Here is a tiny trained network, its code and every weight. The questions are about switching its units off for an input and a class, where a switched-off unit gives its printed mean instead of its output.

import numpy as np


def w(rows, s, z=0):
    codes = np.array(rows[::2]) - 128.0
    scale = np.full(codes.shape[1], s)
    scale[-1] = z or s
    return codes * scale


def f(y):
    return y / 2 * (1 + np.tanh(0.7978845608 * (y + 0.044715 * y**3)))


def log_softmax(a):
    a = a - a.max(-1, keepdims=True)
    return a - np.log(np.exp(a).sum(-1, keepdims=True))


def net(x, mask):
    res = np.array(x, float).reshape(1, 3) / 4 @ E
    y = f(res @ A[0][:, :-1].T + A[0][:, -1])
    res = res + np.where(mask, y, B[0][:, -1]) @ B[0][:, :-1]
    return log_softmax(res[-1] @ U[:, :-1].T + U[:, -1])


A, B = {}, {}
E = w([
[180,189,2,124,228],'x0',
[177,201,146,84,33],'x1',
[143,51,41,56,104],'x2',
],0.0084)
A[0] = w([
[46,199,167,156,143,93],'N0',
[87,143,117,116,132,255],'N1',
[115,85,164,143,72,117],'N2',
[51,116,178,138,78,113],'N3',
[160,106,80,20,59,123],'N4',
[145,14,171,134,4,109],'N5',
[189,204,124,62,37,149],'N6',
[185,134,53,157,186,110],'N7',
[176,167,86,139,180,98],'N8',
[113,170,158,254,139,115],'N9',
[151,44,85,80,95,85],'N10',
[120,225,198,179,175,109],'N11',
[111,69,149,195,207,96],'N12',
[62,29,170,154,66,84],'N13',
[192,173,93,129,189,145],'N14',
[183,67,76,86,88,121],'N15',
[132,209,179,149,152,137],'N16',
[125,42,98,56,146,148],'N17',
[37,59,124,140,205,117],'N18',
[172,181,59,130,126,84],'N19',
[162,176,185,172,171,112],'N20',
[121,15,78,74,142,123],'N21',
[83,36,100,200,173,116],'N22',
[59,28,250,142,82,126],'N23',
[196,223,70,97,178,97],'N24',
[167,59,64,4,69,96],'N25',
[193,222,164,11,85,113],'N26',
[130,173,69,141,178,124],'N27',
[9,66,85,213,199,106],'N28',
[193,15,112,47,138,120],'N29',
],0.0092,0.0093)
B[0] = w([
[178,146,144,105,151,154],'N0',
[2,56,124,103,183,223],'N1',
[186,76,60,125,150,172],'N2',
[183,68,104,112,159,182],'N3',
[118,151,164,110,90,183],'N4',
[169,106,83,137,138,222],'N5',
[67,143,130,207,79,204],'N6',
[155,95,105,125,138,181],'N7',
[199,80,102,103,133,164],'N8',
[154,159,151,70,153,178],'N9',
[191,140,155,103,127,154],'N10',
[167,155,157,81,148,185],'N11',
[150,177,143,159,95,172],'N12',
[190,92,112,119,144,195],'N13',
[128,85,100,119,133,187],'N14',
[134,172,155,99,148,163],'N15',
[115,154,163,104,126,172],'N16',
[109,160,166,118,131,175],'N17',
[116,177,131,190,84,184],'N18',
[206,134,97,153,123,153],'N19',
[172,174,156,72,171,161],'N20',
[143,134,187,107,123,177],'N21',
[126,165,147,193,48,181],'N22',
[146,85,92,127,144,250],'N23',
[160,104,108,138,153,188],'N24',
[159,176,151,90,128,186],'N25',
[112,150,126,216,36,188],'N26',
[148,94,96,128,151,175],'N27',
[147,180,142,193,80,199],'N28',
[143,159,168,107,148,172],'N29',
],0.0098,0.011)
U = w([
[194,44,34,102,135,52],'0',
[131,153,153,212,59,113],'1',
[162,158,227,10,135,97],'2',
[16,62,112,85,147,255],'3',
],0.013,0.005)

Each question gives the input, the list of numbers given to net, and the class t.
The units are the neurons (one row each of A and B). Each row of codes is followed by its name. A weight is (code - 128) times the scale printed after its matrix; where a second scale follows, it is the last column's (A, B and U).
mask holds one flag per neuron, in row order. A switched-off neuron (its flag False) gives its mean, the last column of its row in B, instead of its output. The means were averaged over made-up inputs and are rounded, as every weight is.
A unit's drop is (log p(t) with every unit on - log p(t) with that unit switched off) / (log p(t) with every unit on - log p(t) with every unit switched off).
The circuit of an input: a set's keep is (log p(t) with only the set's units on - log p(t) with every unit switched off) / (log p(t) with every unit on - log p(t) with every unit switched off). Starting from the 12 units with the biggest drops (on a tie, the unit counted first), units are removed one at a time, each time the one whose removal leaves the highest keep (on an exact tie, the one counted first), for as long as the keep stays at least 0.8.
circuit, biggest first: the units of the circuit, biggest drop first
unit that matters most: the unit with the biggest drop
top k neurons: the k neurons with the biggest drops, biggest first
drop when u is switched off: that unit's drop, to one decimal
input [5,-8,8], class 1: circuit, biggest first => [N22 N28]
input [-7,6,5], class 0: circuit, biggest first => [N5]
input [-8,5,-8], class 0: circuit, biggest first => [N23 N3]
input [0,5,-6], class 2: top 3 neurons => [N11 N20 N28]
input [6,-7,-4], class 1: top 3 neurons => [N28 N22 N18]
input [6,7,-2], class 1: top 3 neurons => [N26 N6 N23]
input [-5,2,6], class 2: top 2 neurons => [N25 N4]
input [-7,-7,1], class 0: top 4 neurons => [N23 N13 N3 N2]
input [-6,-8,6], class 1: top 3 neurons => [N22 N18 N28]
input [-5,6,4], class 1: top 3 neurons => [N6 N26 N4]
input [-4,-8,8], class 1: top 3 neurons => [N22 N18 N28]
input [-2,-3,-2], class 3: top 2 neurons => [N26 N6]
input [-4,-3,-1], class 0: top 3 neurons => [N6 N23 N13]
input [-2,4,6], class 2: unit that matters most => N25
input [-3,-3,-1], class 3: drop when N26 is switched off => 0.2
input [-7,3,-6], class 0: drop when N23 is switched off => 0.1
input [0,-2,-3], class 3: drop when N24 is switched off => 0.0
input [3,-6,7], class 2: drop when N29 is switched off => 0.1
input [-1,-3,2], class 3: top 2 neurons => [N26 N6]
input [-2,-1,-4], class 2: unit that matters most => N6
